Here is a tiny trained network, its code and every weight. The questions are about switching its units off for an input and a target symbol, where a switched-off unit gives its printed mean instead of its output.

import numpy as np


def w(rows, s, z=0):
    codes = np.array(rows[::2]) - 128.0
    scale = np.full(codes.shape[1], s)
    scale[-1] = z or s
    return codes * scale


def norm(h):
    return h / np.sqrt((h * h).mean(-1, keepdims=True) + 1e-5)


def f(y):
    return y / 2 * (1 + np.tanh(0.7978845608 * (y + 0.044715 * y**3)))


def softmax(a):
    e = np.exp(a - a.max(-1, keepdims=True))
    return e / e.sum(-1, keepdims=True)


def log_softmax(a):
    a = a - a.max(-1, keepdims=True)
    return a - np.log(np.exp(a).sum(-1, keepdims=True))


def net(x, mask):
    ids = ['αβδλμξπτφψ'.index(c) for c in x.split()]
    T = len(ids)
    res = E[ids] + P[:T]
    u = 0
    for l in range(2):
        r = norm(res)
        for j in range(3):
            rows = slice(3 * j, 3 * j + 3)
            q, k, v = (r @ M[l][rows].T for M in (Q, K, V))
            z = softmax(np.where(np.tri(T) > 0, q @ k.T / 3**0.5, -1e9)) @ v
            o = O[l][rows]
            res = res + np.where(mask[u + j], z, o[:, -1]) @ o[:, :-1]
        u += 3
        y = f(norm(res) @ A[l][:, :-1].T + A[l][:, -1])
        res = res + np.where(mask[u : u + 4], y, B[l][:, -1]) @ B[l][:, :-1]
        u += 4
    return log_softmax(norm(res)[-1] @ U[:, :-1].T + U[:, -1])


Q, K, V, O, A, B = {}, {}, {}, {}, {}, {}
E = w([
[170,107,103],'α',
[121,175,89],'β',
[65,115,148],'δ',
[250,157,101],'λ',
[120,95,111],'μ',
[146,90,101],'ξ',
[126,100,115],'π',
[91,125,158],'τ',
[135,123,163],'φ',
[87,115,93],'ψ',
],0.027)
P = w([
[247,147,160],'0',
[92,129,88],'1',
[104,127,92],'2',
[106,127,93],'3',
[108,126,95],'4',
[113,124,99],'5',
[116,124,100],'6',
[119,121,103],'7',
[120,121,103],'8',
[122,120,106],'9',
[123,118,108],'10',
[124,118,109],'11',
[126,111,111],'12',
],0.014)
Q[0] = w([
[128,64,172],'0.h1',
[86,100,5],'0.h1',
[48,99,143],'0.h1',
[120,123,202],'0.h2',
[63,95,167],'0.h2',
[154,183,48],'0.h2',
[123,70,150],'0.h3',
[186,126,152],'0.h3',
[114,133,147],'0.h3',
],0.017)
K[0] = w([
[103,48,108],'0.h1',
[115,73,53],'0.h1',
[56,65,156],'0.h1',
[62,162,155],'0.h2',
[130,173,108],'0.h2',
[187,9,147],'0.h2',
[137,93,148],'0.h3',
[113,42,157],'0.h3',
[145,112,144],'0.h3',
],0.014)
V[0] = w([
[80,1,194],'0.h1',
[72,11,185],'0.h1',
[82,85,11],'0.h1',
[116,99,139],'0.h2',
[165,51,174],'0.h2',
[147,79,107],'0.h2',
[134,187,154],'0.h3',
[167,208,165],'0.h3',
[166,161,97],'0.h3',
],0.0089)
O[0] = w([
[11,201,70,218],'0.h1',
[2,189,131,223],'0.h1',
[218,172,131,253],'0.h1',
[163,165,125,128],'0.h2',
[118,106,178,101],'0.h2',
[184,140,174,142],'0.h2',
[130,148,114,115],'0.h3',
[180,118,132,102],'0.h3',
[173,148,189,126],'0.h3',
],0.0068,0.0052)
A[0] = w([
[181,81,77,152],'0.n1',
[128,127,135,2],'0.n2',
[168,118,7,173],'0.n3',
[98,92,172,15],'0.n4',
],0.017,0.0055)
B[0] = w([
[5,141,146,196],'0.n1',
[117,151,201,106],'0.n2',
[95,104,26,254],'0.n3',
[106,214,150,118],'0.n4',
],0.014,0.0078)
Q[1] = w([
[213,130,95],'1.h1',
[103,162,171],'1.h1',
[96,179,128],'1.h1',
[133,140,149],'1.h2',
[152,161,135],'1.h2',
[102,71,87],'1.h2',
[192,102,89],'1.h3',
[134,111,103],'1.h3',
[237,5,96],'1.h3',
],0.021)
K[1] = w([
[100,128,113],'1.h1',
[164,119,170],'1.h1',
[159,106,219],'1.h1',
[244,194,133],'1.h2',
[168,115,177],'1.h2',
[25,144,133],'1.h2',
[83,204,57],'1.h3',
[90,197,115],'1.h3',
[99,165,1],'1.h3',
],0.016)
V[1] = w([
[82,148,52],'1.h1',
[55,175,83],'1.h1',
[151,74,11],'1.h1',
[182,57,183],'1.h2',
[161,120,95],'1.h2',
[152,97,115],'1.h2',
[131,209,118],'1.h3',
[148,201,97],'1.h3',
[182,141,53],'1.h3',
],0.013)
O[1] = w([
[72,86,202,185],'1.h1',
[83,151,188,195],'1.h1',
[88,132,147,148],'1.h1',
[55,102,79,11],'1.h2',
[91,140,108,93],'1.h2',
[95,145,103,92],'1.h2',
[155,110,211,118],'1.h3',
[139,101,196,106],'1.h3',
[133,6,144,89],'1.h3',
],0.011,0.012)
A[1] = w([
[149,33,20,253],'1.n1',
[173,254,90,35],'1.n2',
[203,197,61,111],'1.n3',
[42,249,80,185],'1.n4',
],0.0079,0.0069)
B[1] = w([
[172,104,184,180],'1.n1',
[150,170,194,136],'1.n2',
[86,91,252,136],'1.n3',
[178,30,110,251],'1.n4',
],0.012,0.011)
U = w([
[188,56,54,152],'α',
[96,71,212,18],'β',
[25,229,206,98],'δ',
[232,64,245,14],'λ',
[98,234,62,165],'μ',
[48,173,38,65],'ξ',
[148,211,75,167],'π',
[204,214,207,238],'τ',
[254,165,105,188],'φ',
[77,167,118,2],'ψ',
],0.012,0.0036)

Each question gives the input, a string of symbols that net reads in full, and the target symbol t.
The units are the heads (3 rows each of Q, K, V and O) and the neurons (one row each of A and B). Each row of codes is followed by its name. A weight is (code - 128) times the scale printed after its matrix; where a second scale follows, it is the last column's (O, A, B and U).
mask holds one flag per unit, layer by layer, with each layer's heads first. A switched-off unit (its flag False) gives its mean, the last column of its rows in O or B, instead of its output. The means were averaged over made-up inputs and are rounded, as every weight is.
A unit's drop is (log p(t) with every unit on - log p(t) with that unit switched off) / (log p(t) with every unit on - log p(t) with every unit switched off).
The circuit of an input: a set's keep is (log p(t) with only the set's units on - log p(t) with every unit switched off) / (log p(t) with every unit on - log p(t) with every unit switched off). Starting from the 12 units with the biggest drops (on a tie, the unit counted first), units are removed one at a time, each time the one whose removal leaves the highest keep (on an exact tie, the one counted first), for as long as the keep stays at least 0.8.
units of the circuit, in order: the units of the circuit, biggest drop first
unit that matters most: the unit with the biggest drop
top k neurons: the k neurons with the biggest drops, biggest first
top k neurons in layer l: the k neurons of layer l with the biggest drops, biggest first
heads that matter: for each layer, one digit per head in row order, 1 if its drop is at least 0.15 and else 0, layers parted by /
input α μ β π τ τ α λ α φ, target α: heads that matter	111 / 100
input δ φ τ β, target α: top 2 neurons	0.n3; 0.n1
input δ β τ δ δ δ β ψ β α, target β: unit that matters most	0.h1
input δ δ δ β δ α δ ξ φ ξ τ λ, target λ: heads that matter	100 / 001
input π δ τ τ μ β δ δ ψ, target α: top 2 neurons	0.n3; 1.n4
input π μ τ π ψ, target α: top 3 neurons	1.n4; 0.n3; 0.n4
input δ φ τ β δ μ β δ δ μ π β, target δ: heads that matter	110 / 101
input ξ β μ δ δ δ, target ξ: top 2 neurons	0.n1; 1.n4
input φ τ β δ α δ δ β ψ τ δ, target φ: heads that matter	100 / 100
input φ α ψ λ β ψ ξ δ φ α δ α τ, target φ: units of the circuit, in order	1.h1; 0.n3
input ξ τ ξ μ δ π τ φ δ α π δ, target ξ: units of the circuit, in order	0.h1; 0.h2; 1.h3; 0.n1
input λ φ β π δ δ δ, target λ: top 3 neurons	1.n1; 0.n3; 0.n1
input μ μ δ ξ α φ α τ φ β π δ β, target β: heads that matter	110 / 101
input δ π α φ τ τ ξ δ δ δ δ ψ β, target α: units of the circuit, in order	1.n4
input λ τ ξ τ β τ, target λ: heads that matter	100 / 100
input μ ξ μ τ π δ ψ β ψ, target β: units of the circuit, in order	1.h1; 1.h3
input δ ψ λ, target λ: heads that matter	100 / 000
input α δ α τ ξ τ τ ξ φ, target α: top 2 neurons	0.n3; 0.n1
input λ ψ δ, target λ: heads that matter	100 / 100
input ξ μ τ π μ, target β: top 2 neurons	0.n1; 1.n4
input μ δ δ δ δ τ λ δ φ δ, target μ: top neuron	0.n3
input α φ ξ δ δ ψ π δ ξ α, target ξ: heads that matter	000 / 000
input μ δ δ τ, target μ: heads that matter	110 / 001
input τ μ λ β α δ δ β τ δ β, target δ: heads that matter	111 / 101
input λ δ β δ ψ ψ δ β φ ψ τ τ, target λ: top 4 neurons	1.n1; 0.n3; 0.n1; 1.n4
input ψ β τ δ τ τ α, target β: top 2 neurons in layer 0	0.n1; 0.n3
